Below are the code and all the weights of a small trained network. Each question names an input and a target symbol and asks about switching units off, where a switched-off unit gives its printed mean instead of its output.

import numpy as np


def w(rows, s, z=0):
    codes = np.array(rows[::2]) - 128.0
    scale = np.full(codes.shape[1], s)
    scale[-1] = z or s
    return codes * scale


def f(y):
    return np.maximum(y, 0)


def softmax(a):
    e = np.exp(a - a.max(-1, keepdims=True))
    return e / e.sum(-1, keepdims=True)


def log_softmax(a):
    a = a - a.max(-1, keepdims=True)
    return a - np.log(np.exp(a).sum(-1, keepdims=True))


def net(x, mask):
    ids = ['αβγεζθμξπστφψω'.index(c) for c in x.split()]
    T = len(ids)
    res = E[ids] + P[:T]
    r = res
    for j in range(3):
        rows = slice(4 * j, 4 * j + 4)
        q, k, v = (r @ M[0][rows].T for M in (Q, K, V))
        z = softmax(np.where(np.tri(T) > 0, q @ k.T / 4**0.5, -1e9)) @ v
        o = O[0][rows]
        res = res + np.where(mask[j], z, o[:, -1]) @ o[:, :-1]
    y = f(res @ A[0][:, :-1].T + A[0][:, -1])
    res = res + np.where(mask[3:19], y, B[0][:, -1]) @ B[0][:, :-1]
    return log_softmax(res[-1] @ U[:, :-1].T + U[:, -1])


Q, K, V, O, A, B = {}, {}, {}, {}, {}, {}
E = w([
[159,157,119,104,142,72,102,89,204,139,122,14],'α',
[160,199,177,122,160,152,162,155,103,154,125,149],'β',
[86,151,127,105,121,121,83,187,43,162,138,139],'γ',
[121,89,74,166,130,134,103,150,44,145,201,88],'ε',
[148,81,132,120,35,161,96,131,126,87,140,193],'ζ',
[197,88,111,161,131,30,120,60,127,101,96,171],'θ',
[87,171,133,150,196,189,131,145,74,58,191,144],'μ',
[77,103,159,96,85,160,83,181,199,91,132,70],'ξ',
[81,31,155,145,115,97,133,166,165,89,121,193],'π',
[151,102,141,165,113,125,152,186,104,221,168,106],'σ',
[200,155,101,104,60,141,63,72,141,107,115,83],'τ',
[99,78,158,136,188,33,126,140,199,99,100,98],'φ',
[98,135,8,49,93,166,188,86,78,203,134,163],'ψ',
[30,58,190,69,181,180,174,68,74,198,218,92],'ω',
],0.017)
P = w([
[152,150,110,117,102,97,224,90,119,107,92,156],'0',
[147,127,121,141,140,167,170,70,111,130,18,148],'1',
[94,176,106,167,138,149,150,48,139,176,119,182],'2',
[169,131,117,101,148,147,168,124,92,136,94,162],'3',
[126,183,99,144,157,131,156,102,118,175,197,185],'4',
[158,169,113,145,219,205,111,114,93,191,190,195],'5',
[180,174,101,118,228,175,120,169,90,196,255,191],'6',
],0.0082)
Q[0] = w([
[139,243,65,219,116,163,224,187,8,189,115,150],'head 1',
[36,181,92,110,103,166,142,129,85,153,128,57],'head 1',
[48,134,133,141,179,116,220,155,63,172,97,121],'head 1',
[143,139,134,118,153,106,116,82,162,151,146,48],'head 1',
[167,164,60,133,110,135,140,102,75,128,103,173],'head 2',
[105,178,108,137,116,241,156,153,50,178,118,149],'head 2',
[63,136,180,226,147,157,195,175,4,145,100,146],'head 2',
[172,49,146,103,78,98,58,135,238,66,175,201],'head 2',
[174,115,115,146,87,110,68,62,107,128,152,158],'head 3',
[121,195,110,116,105,199,221,162,1,133,95,135],'head 3',
[73,150,140,150,173,110,194,86,62,119,76,180],'head 3',
[120,59,197,113,124,136,57,109,208,69,191,192],'head 3',
],0.063)
K[0] = w([
[167,170,13,161,91,93,162,82,84,189,179,187],'head 1',
[71,190,93,94,78,166,132,145,151,160,168,71],'head 1',
[16,101,136,140,172,64,205,169,166,174,157,156],'head 1',
[173,162,123,124,203,72,101,54,161,120,124,48],'head 1',
[207,148,82,156,119,109,121,70,65,125,122,195],'head 2',
[98,131,109,95,52,255,115,120,114,131,166,116],'head 2',
[53,50,157,149,189,186,177,113,86,188,141,216],'head 2',
[141,67,155,165,26,122,155,206,120,58,128,182],'head 2',
[179,143,109,188,65,122,108,40,74,153,161,177],'head 3',
[144,136,83,37,56,210,162,174,30,93,103,157],'head 3',
[162,69,127,130,188,54,192,169,58,152,79,189],'head 3',
[44,78,178,200,74,165,126,157,153,113,171,218],'head 3',
],0.061)
V[0] = w([
[140,124,154,154,156,153,107,130,80,126,82,88],'head 1',
[122,124,147,131,117,117,121,121,139,124,162,143],'head 1',
[120,152,190,157,65,59,107,117,166,94,253,137],'head 1',
[81,139,24,89,130,121,142,129,221,175,167,177],'head 1',
[135,186,62,157,115,50,178,204,123,82,141,101],'head 2',
[131,121,116,161,144,136,111,126,142,132,96,147],'head 2',
[101,117,103,138,136,137,170,140,131,121,91,128],'head 2',
[165,132,100,217,188,180,37,117,165,152,37,168],'head 2',
[76,164,139,180,100,126,128,93,116,148,130,126],'head 3',
[202,84,132,51,168,132,121,182,139,117,149,79],'head 3',
[135,134,130,129,136,129,122,143,130,134,132,132],'head 3',
[162,89,127,93,142,138,124,151,124,134,125,112],'head 3',
],0.015)
O[0] = w([
[85,108,137,140,131,128,147,156,121,115,168,187,91],'head 1',
[113,161,133,131,107,124,129,106,138,127,130,90,131],'head 1',
[42,114,158,154,107,93,168,105,167,119,108,121,93],'head 1',
[238,128,75,110,73,164,123,127,77,78,69,150,222],'head 1',
[111,134,120,93,49,254,102,183,122,128,161,135,2],'head 2',
[140,166,124,115,85,153,114,81,131,140,147,93,98],'head 2',
[205,183,69,125,71,141,109,44,96,153,159,128,127],'head 2',
[94,118,130,117,45,174,149,157,140,103,96,123,38],'head 2',
[116,103,122,152,142,117,147,165,110,111,169,179,114],'head 3',
[115,91,134,160,94,123,157,94,103,110,95,197,123],'head 3',
[119,131,128,104,112,137,131,146,123,127,131,139,115],'head 3',
[135,142,122,134,133,128,127,101,134,123,106,93,134],'head 3',
],0.007,0.0053)
A[0] = w([
[112,96,140,138,42,101,147,58,196,65,5,116,114],'neuron 1',
[99,141,130,159,77,115,190,113,84,114,47,96,49],'neuron 2',
[123,210,201,120,122,165,181,156,147,160,97,168,62],'neuron 3',
[70,155,150,112,99,125,116,165,74,157,97,139,79],'neuron 4',
[139,117,154,101,133,136,75,138,172,114,175,143,11],'neuron 5',
[107,134,165,117,84,118,154,95,144,101,72,119,109],'neuron 6',
[117,128,132,111,110,140,154,161,166,149,117,114,141],'neuron 7',
[59,115,154,115,100,145,124,135,128,116,157,127,100],'neuron 8',
[131,114,136,123,98,128,116,99,177,95,97,129,251],'neuron 9',
[70,174,121,130,147,178,163,121,119,59,148,135,61],'neuron 10',
[92,115,124,178,111,159,78,85,169,132,80,139,83],'neuron 11',
[163,96,123,123,122,127,74,113,239,89,158,149,131],'neuron 12',
[131,106,140,133,72,112,144,90,170,76,63,115,214],'neuron 13',
[123,123,149,166,82,137,175,164,124,214,123,101,107],'neuron 14',
[72,83,81,171,92,130,136,132,70,117,144,69,94],'neuron 15',
[116,111,129,114,67,101,117,82,201,90,51,135,177],'neuron 16',
],0.019,0.011)
B[0] = w([
[28,192,67,114,5,149,124,169,107,174,112,148,251],'neuron 1',
[113,136,175,82,201,129,111,144,119,142,146,136,145],'neuron 2',
[134,171,95,129,158,176,135,111,197,114,140,128,142],'neuron 3',
[101,130,112,102,105,87,116,130,134,142,111,125,137],'neuron 4',
[100,76,92,162,119,209,140,129,90,152,113,118,131],'neuron 5',
[115,133,79,114,96,171,140,129,94,156,120,119,175],'neuron 6',
[150,134,127,149,126,108,115,127,107,120,125,167,144],'neuron 7',
[164,143,108,113,127,108,136,125,139,137,118,103,134],'neuron 8',
[117,166,157,127,77,28,75,98,142,127,116,165,225],'neuron 9',
[82,125,157,108,126,131,149,119,67,57,109,132,136],'neuron 10',
[159,128,135,100,130,112,151,118,124,111,137,110,156],'neuron 11',
[86,137,125,80,154,146,111,140,109,169,130,129,187],'neuron 12',
[203,78,147,191,194,127,146,102,161,83,149,103,235],'neuron 13',
[144,117,182,94,101,132,185,131,104,137,120,114,151],'neuron 14',
[104,84,124,148,169,183,98,126,144,139,131,123,140],'neuron 15',
[196,59,148,154,220,161,174,128,136,83,137,101,239],'neuron 16',
],0.023,0.019)
U = w([
[103,115,138,143,104,120,127,103,146,108,112,145,42],'α',
[106,177,134,145,141,166,161,113,212,125,130,156,76],'β',
[2,192,133,83,56,75,54,172,139,202,92,174,234],'γ',
[65,59,122,163,152,201,89,140,133,172,136,104,102],'ε',
[113,109,138,149,119,113,141,125,140,115,101,143,19],'ζ',
[112,93,138,145,123,126,143,127,153,101,107,114,20],'θ',
[73,131,147,138,121,123,119,119,78,46,97,140,55],'μ',
[106,114,126,137,114,113,129,126,144,120,105,122,23],'ξ',
[100,117,134,148,112,129,137,113,150,126,108,120,26],'π',
[133,99,212,120,81,127,209,145,131,156,122,117,90],'σ',
[105,110,135,151,121,120,122,116,138,98,117,127,3],'τ',
[96,84,78,249,27,89,175,121,186,63,77,103,236],'φ',
[201,123,106,125,114,148,101,136,95,93,108,146,50],'ψ',
[151,83,197,149,180,14,82,79,197,85,118,158,220],'ω',
],0.0038,0.0064)

Each question gives the input, a string of symbols that net reads in full, and the target symbol t.
The units are the heads (4 rows each of Q, K, V and O) and the neurons (one row each of A and B). Each row of codes is followed by its name. A weight is (code - 128) times the scale printed after its matrix; where a second scale follows, it is the last column's (O, A, B and U).
mask holds one flag per unit, heads first, then neurons. A switched-off unit (its flag False) gives its mean, the last column of its rows in O or B, instead of its output. The means were averaged over made-up inputs and are rounded, as every weight is.
A unit's drop is (log p(t) with every unit on - log p(t) with that unit switched off) / (log p(t) with every unit on - log p(t) with every unit switched off).
The circuit of an input: a set's keep is (log p(t) with only the set's units on - log p(t) with every unit switched off) / (log p(t) with every unit on - log p(t) with every unit switched off). Starting from the 12 units with the biggest drops (on a tie, the unit counted first), units are removed one at a time, each time the one whose removal leaves the highest keep (on an exact tie, the one counted first), for as long as the keep stays at least 0.8.
circuit, biggest first: the units of the circuit, biggest drop first
most important unit: the unit with the biggest drop
k most important neurons: the k neurons with the biggest drops, biggest first
which heads matter: for each layer, one digit per head in row order, 1 if its drop is at least 0.15 and else 0, layers parted by /
input ξ γ ψ σ β, target ψ: most important unit : head 1
input γ β σ ξ τ τ π, target φ: which heads matter : 101
input α σ ω ξ γ τ, target φ: circuit, biggest first : [head 2; neuron 1; neuron 13]
input ω τ α φ, target φ: which heads matter : 001
input φ ξ ζ ω β π τ, target φ: circuit, biggest first : [neuron 1; head 3; head 2; neuron 13]
input τ α ζ β τ, target ω: which heads matter : 000
input ξ ξ μ ε φ, target φ: which heads matter : 100
input μ θ σ ξ θ α θ, target γ: which heads matter : 110
input σ ζ ξ ξ β ξ, target γ: which heads matter : 000
input ξ γ σ γ τ ξ, target ω: which heads matter : 111
input θ ξ θ, target ω: which heads matter : 001
input π φ π, target ω: which heads matter : 111
input ξ ω ξ, target ω: circuit, biggest first : [neuron 1; head 2]
input ζ φ τ φ, target ω: circuit, biggest first : [neuron 1; head 1]
input γ ξ σ τ σ ζ, target φ: which heads matter : 110
input π φ β ψ, target ψ: which heads matter : 100
input τ τ ε τ, target γ: circuit, biggest first : [head 1; neuron 16]
input τ ξ β ω τ τ, target γ: circuit, biggest first : [neuron 16]
input τ φ γ φ θ ε ξ, target φ: circuit, biggest first : [head 1; head 3; neuron 1; neuron 13]
input β τ φ ζ α μ, target μ: circuit, biggest first : [neuron 10]
input ψ β ε, target ψ: 2 most important neurons : [neuron 1; neuron 9]
input ξ θ γ, target γ: which heads matter : 000
input ξ ε ξ φ τ φ ζ, target φ: circuit, biggest first : [head 1; neuron 1; neuron 13; head 3]
input ξ ξ τ τ ξ γ ξ, target ε: 3 most important neurons : [neuron 1; neuron 9; neuron 5]
input σ ε π π, target ω: circuit, biggest first : [neuron 1; head 3]
input ξ ξ σ ξ, target γ: which heads matter : 110
